Below are the code and all the weights of a small trained network. Each question names an input and a class and asks about switching units off, where a switched-off unit gives its printed mean instead of its output.

import numpy as np


def w(rows, s, z=0):
    codes = np.array(rows[::2]) - 128.0
    scale = np.full(codes.shape[1], s)
    scale[-1] = z or s
    return codes * scale


def f(y):
    return y / 2 * (1 + np.tanh(0.7978845608 * (y + 0.044715 * y**3)))


def log_softmax(a):
    a = a - a.max(-1, keepdims=True)
    return a - np.log(np.exp(a).sum(-1, keepdims=True))


def net(x, mask):
    res = np.array(x, float).reshape(1, 3) / 4 @ E
    y = f(res @ A[0][:, :-1].T + A[0][:, -1])
    res = res + np.where(mask, y, B[0][:, -1]) @ B[0][:, :-1]
    return log_softmax(res[-1] @ U[:, :-1].T + U[:, -1])


A, B = {}, {}
E = w([
[95,155,141,199,195,227,184,143,28],'x0',
[56,109,84,14,6,104,113,102,100],'x1',
[187,177,94,117,119,235,20,132,99],'x2',
],0.013)
A[0] = w([
[67,55,138,122,94,89,132,82,152,147],'n0',
[192,134,125,60,48,92,93,87,152,179],'n1',
[179,193,139,138,123,198,109,150,125,95],'n2',
[200,128,98,144,132,169,49,162,145,237],'n3',
[117,161,158,183,206,183,156,160,101,247],'n4',
[158,206,86,158,116,235,108,183,51,197],'n5',
[139,117,149,176,172,127,134,129,142,145],'n6',
[2,77,151,117,91,80,202,148,100,254],'n7',
[198,142,165,142,163,90,123,203,191,186],'n8',
[164,183,105,173,131,177,77,156,92,133],'n9',
[127,185,130,135,127,197,43,111,75,186],'n10',
[54,103,129,105,64,85,105,80,155,195],'n11',
[107,104,100,71,101,115,118,169,186,146],'n12',
],0.012,0.0049)
B[0] = w([
[162,161,59,169,156,96,238,151,133,194],'n0',
[134,113,73,207,85,94,98,152,59,236],'n1',
[220,149,102,60,110,105,171,120,227,199],'n2',
[186,208,136,124,77,92,69,114,147,233],'n3',
[106,101,202,148,228,147,222,116,181,253],'n4',
[39,153,174,85,80,171,131,60,160,252],'n5',
[70,120,165,158,132,134,138,79,168,186],'n6',
[79,115,39,116,167,171,186,207,62,232],'n7',
[112,31,119,121,121,50,136,1,101,209],'n8',
[180,140,172,140,115,196,117,86,225,213],'n9',
[115,194,109,27,113,158,96,134,219,225],'n10',
[136,191,61,137,90,112,166,206,44,218],'n11',
[186,154,104,178,193,104,94,220,97,192],'n12',
],0.0098,0.02)
U = w([
[129,76,194,197,201,178,179,164,145,94],'0',
[241,157,93,197,104,82,18,157,104,110],'1',
[180,131,35,149,137,133,183,181,64,153],'2',
[173,8,157,199,153,80,147,35,160,225],'3',
[179,146,121,99,53,156,31,107,176,138],'4',
[182,181,179,86,156,183,146,69,187,112],'5',
[48,114,90,89,154,176,129,136,104,107],'6',
[171,66,177,96,112,137,115,162,114,3],'7',
],0.011,0.0035)

Each question gives the input, the list of numbers given to net, and the class t.
The units are the neurons (one row each of A and B). Each row of codes is followed by its name. A weight is (code - 128) times the scale printed after its matrix; where a second scale follows, it is the last column's (A, B and U).
mask holds one flag per neuron, in row order. A switched-off neuron (its flag False) gives its mean, the last column of its row in B, instead of its output. The means were averaged over made-up inputs and are rounded, as every weight is.
A unit's drop is (log p(t) with every unit on - log p(t) with that unit switched off) / (log p(t) with every unit on - log p(t) with every unit switched off).
The circuit of an input: a set's keep is (log p(t) with only the set's units on - log p(t) with every unit switched off) / (log p(t) with every unit on - log p(t) with every unit switched off). Starting from the 12 units with the biggest drops (on a tie, the unit counted first), units are removed one at a time, each time the one whose removal leaves the highest keep (on an exact tie, the one counted first), for as long as the keep stays at least 0.8.
units of the circuit, in order: the units of the circuit, biggest drop first
most important unit: the unit with the biggest drop
k most important neurons: the k neurons with the biggest drops, biggest first
drop when u is switched off: that unit's drop, to one decimal
input [1,-5,-7], class 3: units of the circuit, in order -> (n8)
input [-2,1,3], class 1: units of the circuit, in order -> (n5 n4)
input [-3,-4,8], class 4: 3 most important neurons -> (n3 n4 n0)
input [8,3,-6], class 0: 2 most important neurons -> (n4 n11)
input [2,3,7], class 4: 2 most important neurons -> (n4 n3)
input [-5,1,1], class 1: 2 most important neurons -> (n7 n4)
input [7,8,6], class 5: 2 most important neurons -> (n1 n5)
input [-2,-7,2], class 3: 2 most important neurons -> (n8 n10)
input [-8,8,3], class 2: 2 most important neurons -> (n11 n0)
input [5,1,-3], class 0: drop when n10 is switched off -> 0.2
input [-7,6,4], class 1: drop when n7 is switched off -> 0.1
input [-5,-8,3], class 3: drop when n8 is switched off -> 1.4
input [6,-5,0], class 5: drop when n11 is switched off -> 0.0
input [-2,0,-1], class 2: most important unit -> n3
